Below is a small trained network, with its code and all its weights. Each question gives an input and a target symbol and asks what happens when units are switched off, that is, made to give their printed mean instead of their output.

import numpy as np


def w(rows, s, z=0):
    codes = np.array(rows[::2]) - 128.0
    scale = np.full(codes.shape[1], s)
    scale[-1] = z or s
    return codes * scale


def norm(h):
    return h / np.sqrt((h * h).mean(-1, keepdims=True) + 1e-5)


def f(y):
    return np.maximum(y, 0)


def softmax(a):
    e = np.exp(a - a.max(-1, keepdims=True))
    return e / e.sum(-1, keepdims=True)


def log_softmax(a):
    a = a - a.max(-1, keepdims=True)
    return a - np.log(np.exp(a).sum(-1, keepdims=True))


def net(x, mask):
    ids = ['ΓΔΞΦαελμπστω'.index(c) for c in x.split()]
    T = len(ids)
    res = E[ids] + P[:T]
    u = 0
    for l in range(2):
        r = norm(res)
        for j in range(3):
            rows = slice(2 * j, 2 * j + 2)
            q, k, v = (r @ M[l][rows].T for M in (Q, K, V))
            z = softmax(np.where(np.tri(T) > 0, q @ k.T / 2**0.5, -1e9)) @ v
            o = O[l][rows]
            res = res + np.where(mask[u + j], z, o[:, -1]) @ o[:, :-1]
        u += 3
        y = f(norm(res) @ A[l][:, :-1].T + A[l][:, -1])
        res = res + np.where(mask[u : u + 16], y, B[l][:, -1]) @ B[l][:, :-1]
        u += 16
    return log_softmax(norm(res)[-1] @ U[:, :-1].T + U[:, -1])


Q, K, V, O, A, B = {}, {}, {}, {}, {}, {}
E = w([
[194,126,137,87],'Γ',
[126,106,90,103],'Δ',
[92,95,66,108],'Ξ',
[107,105,69,103],'Φ',
[132,124,92,87],'α',
[145,93,85,127],'ε',
[158,68,97,149],'λ',
[183,149,69,83],'μ',
[140,201,148,114],'π',
[115,217,175,255],'σ',
[178,139,160,165],'τ',
[79,163,170,122],'ω',
],0.013)
P = w([
[3,80,27,125],'0',
[37,125,54,150],'1',
[51,165,81,171],'2',
[64,183,108,174],'3',
[79,198,145,155],'4',
[92,203,161,149],'5',
[123,207,178,127],'6',
],0.0033)
Q[0] = w([
[71,53,136,133],'L0H1',
[144,246,121,76],'L0H1',
[53,210,139,255],'L0H2',
[123,192,242,161],'L0H2',
[142,213,55,193],'L0H3',
[152,240,186,160],'L0H3',
],0.0081)
K[0] = w([
[179,102,88,134],'L0H1',
[77,148,159,144],'L0H1',
[87,121,193,146],'L0H2',
[91,137,248,93],'L0H2',
[166,208,178,179],'L0H3',
[122,91,199,109],'L0H3',
],0.013)
V[0] = w([
[115,218,33,161],'L0H1',
[180,110,32,102],'L0H1',
[51,156,79,88],'L0H2',
[133,79,187,1],'L0H2',
[47,22,74,64],'L0H3',
[242,158,20,119],'L0H3',
],0.0052)
O[0] = w([
[168,187,95,49,252],'L0H1',
[139,142,78,98,184],'L0H1',
[160,200,199,88,225],'L0H2',
[66,240,170,186,77],'L0H2',
[187,194,38,210,124],'L0H3',
[178,106,153,3,212],'L0H3',
],0.0057,0.0035)
A[0] = w([
[67,97,82,203,129],'L0N1',
[171,150,78,163,124],'L0N2',
[148,3,142,146,116],'L0N3',
[232,127,135,76,254],'L0N4',
[117,96,125,89,101],'L0N5',
[80,33,146,231,73],'L0N6',
[143,17,134,95,159],'L0N7',
[80,174,179,96,183],'L0N8',
[136,101,240,172,96],'L0N9',
[221,126,159,187,106],'L0N10',
[126,102,194,150,94],'L0N11',
[97,137,65,98,65],'L0N12',
[196,145,123,176,172],'L0N13',
[190,152,228,92,178],'L0N14',
[57,167,221,151,90],'L0N15',
[152,104,92,163,111],'L0N16',
],0.0068,0.0031)
B[0] = w([
[155,207,139,33,138],'L0N1',
[75,65,177,114,153],'L0N2',
[70,194,154,126,142],'L0N3',
[54,126,53,166,254],'L0N4',
[119,137,55,125,143],'L0N5',
[193,155,27,94,137],'L0N6',
[56,212,97,90,156],'L0N7',
[124,122,39,186,175],'L0N8',
[175,7,118,153,150],'L0N9',
[1,98,111,94,139],'L0N10',
[146,54,125,184,139],'L0N11',
[126,101,200,165,159],'L0N12',
[74,71,89,106,150],'L0N13',
[59,95,124,115,189],'L0N14',
[170,145,116,179,163],'L0N15',
[87,129,154,111,136],'L0N16',
],0.0049,0.0078)
Q[1] = w([
[61,184,94,105],'L1H1',
[115,203,145,146],'L1H1',
[66,72,99,98],'L1H2',
[96,80,94,129],'L1H2',
[251,41,153,157],'L1H3',
[175,34,136,156],'L1H3',
],0.014)
K[1] = w([
[69,144,254,177],'L1H1',
[148,44,193,183],'L1H1',
[94,94,195,173],'L1H2',
[91,96,161,105],'L1H2',
[133,80,55,167],'L1H3',
[112,72,28,130],'L1H3',
],0.013)
V[1] = w([
[152,122,131,167],'L1H1',
[149,184,105,74],'L1H1',
[1,127,139,75],'L1H2',
[96,62,111,122],'L1H2',
[156,136,148,35],'L1H3',
[96,123,145,137],'L1H3',
],0.0094)
O[1] = w([
[109,101,76,118,94],'L1H1',
[215,204,164,85,180],'L1H1',
[89,113,206,74,254],'L1H2',
[143,75,145,101,179],'L1H2',
[146,162,2,91,116],'L1H3',
[141,185,190,136,125],'L1H3',
],0.0066,0.0052)
A[1] = w([
[229,41,90,122,154],'L1N1',
[167,84,111,125,80],'L1N2',
[141,210,234,124,89],'L1N3',
[213,204,152,191,23],'L1N4',
[213,188,121,145,78],'L1N5',
[254,146,167,154,188],'L1N6',
[193,150,162,70,142],'L1N7',
[167,143,93,139,155],'L1N8',
[176,171,166,220,156],'L1N9',
[137,133,220,135,143],'L1N10',
[68,221,157,96,138],'L1N11',
[177,144,169,164,150],'L1N12',
[166,116,193,147,111],'L1N13',
[151,177,96,172,46],'L1N14',
[192,199,99,133,121],'L1N15',
[103,168,21,82,253],'L1N16',
],0.008,0.0037)
B[1] = w([
[188,93,208,67,148],'L1N1',
[171,220,157,141,130],'L1N2',
[185,128,101,36,151],'L1N3',
[223,86,103,222,133],'L1N4',
[41,100,113,101,137],'L1N5',
[3,92,87,135,139],'L1N6',
[100,100,104,227,158],'L1N7',
[93,113,118,107,146],'L1N8',
[105,163,34,100,149],'L1N9',
[117,95,84,86,152],'L1N10',
[150,130,162,166,186],'L1N11',
[87,98,48,114,139],'L1N12',
[107,48,133,129,138],'L1N13',
[74,212,84,83,130],'L1N14',
[82,113,149,158,151],'L1N15',
[169,120,175,184,254],'L1N16',
],0.0062,0.0099)
U = w([
[70,87,164,21,131],'Γ',
[164,121,151,177,55],'Δ',
[176,136,198,151,3],'Ξ',
[172,138,131,174,134],'Φ',
[155,237,202,75,45],'α',
[220,64,126,117,128],'ε',
[92,56,17,177,122],'λ',
[171,137,174,185,140],'μ',
[163,157,40,19,165],'π',
[40,120,148,195,130],'σ',
[159,23,161,108,206],'τ',
[86,249,77,165,181],'ω',
],0.011,0.0023)

Each question gives the input, a string of symbols that net reads in full, and the target symbol t.
The units are the heads (2 rows each of Q, K, V and O) and the neurons (one row each of A and B). Each row of codes is followed by its name. A weight is (code - 128) times the scale printed after its matrix; where a second scale follows, it is the last column's (O, A, B and U).
mask holds one flag per unit, layer by layer, with each layer's heads first. A switched-off unit (its flag False) gives its mean, the last column of its rows in O or B, instead of its output. The means were averaged over made-up inputs and are rounded, as every weight is.
A unit's drop is (log p(t) with every unit on - log p(t) with that unit switched off) / (log p(t) with every unit on - log p(t) with every unit switched off).
The circuit of an input: a set's keep is (log p(t) with only the set's units on - log p(t) with every unit switched off) / (log p(t) with every unit on - log p(t) with every unit switched off). Starting from the 12 units with the biggest drops (on a tie, the unit counted first), units are removed one at a time, each time the one whose removal leaves the highest keep (on an exact tie, the one counted first), for as long as the keep stays at least 0.8.
circuit, biggest first: the units of the circuit, biggest drop first
top k neurons: the k neurons with the biggest drops, biggest first
k most important neurons of layer l: the k neurons of layer l with the biggest drops, biggest first
input α μ Ξ σ Φ τ, target Γ: circuit, biggest first -> (L0H3; L1N16)
input α μ Φ, target π: circuit, biggest first -> (L0H3; L0H1)
input σ μ α, target λ: circuit, biggest first -> (L1H2; L1N16)
input Γ σ π, target λ: circuit, biggest first -> (L1H1; L0H2)
input α Γ ω Γ ε, target Γ: circuit, biggest first -> (L1H2)
input σ ω ε, target σ: circuit, biggest first -> (L0H3; L1H3)
input ω α ε Φ α Φ Γ, target Γ: top 2 neurons -> (L0N4; L1N16)
input Φ μ ε, target π: circuit, biggest first -> (L0H3; L0H1)
input μ Γ τ σ λ λ, target λ: circuit, biggest first -> (L0N7; L1H2)
input μ Φ μ π λ, target α: circuit, biggest first -> (L1H1; L0N7; L0N3)
input Δ μ Ξ ω, target ω: 2 most important neurons of layer 0 -> (L0N8; L0N15)
input μ Δ Δ α Δ, target ω: circuit, biggest first -> (L0H2; L1H1; L1N7; L0H3)
input σ σ μ Φ τ α μ, target Γ: top 2 neurons -> (L0N6; L0N14)
input α σ Γ Γ μ ε, target π: circuit, biggest first -> (L0H2; L0H3; L0N7; L1H3)
input τ ω σ μ, target σ: most important neuron of layer 0 -> (L0N4)
input Δ α Δ σ σ Δ Δ, target λ: circuit, biggest first -> (L1H1; L0H3)
input ω λ μ Φ π, target π: top 3 neurons -> (L1N3; L1N16; L1N9)
input τ α Γ, target Γ: top 2 neurons -> (L0N3; L0N4)
input α Ξ μ Γ Ξ α, target ω: 2 most important neurons of layer 0 -> (L0N9; L0N4)
input ω τ ε ω τ π, target σ: top 2 neurons -> (L0N15; L0N8)
input ε π μ Γ, target α: 2 most important neurons of layer 0 -> (L0N4; L0N14)
input μ ω α, target α: top 2 neurons -> (L0N4; L1N3)
input τ α μ τ Φ ε, target Γ: 2 most important neurons of layer 0 -> (L0N7; L0N3)
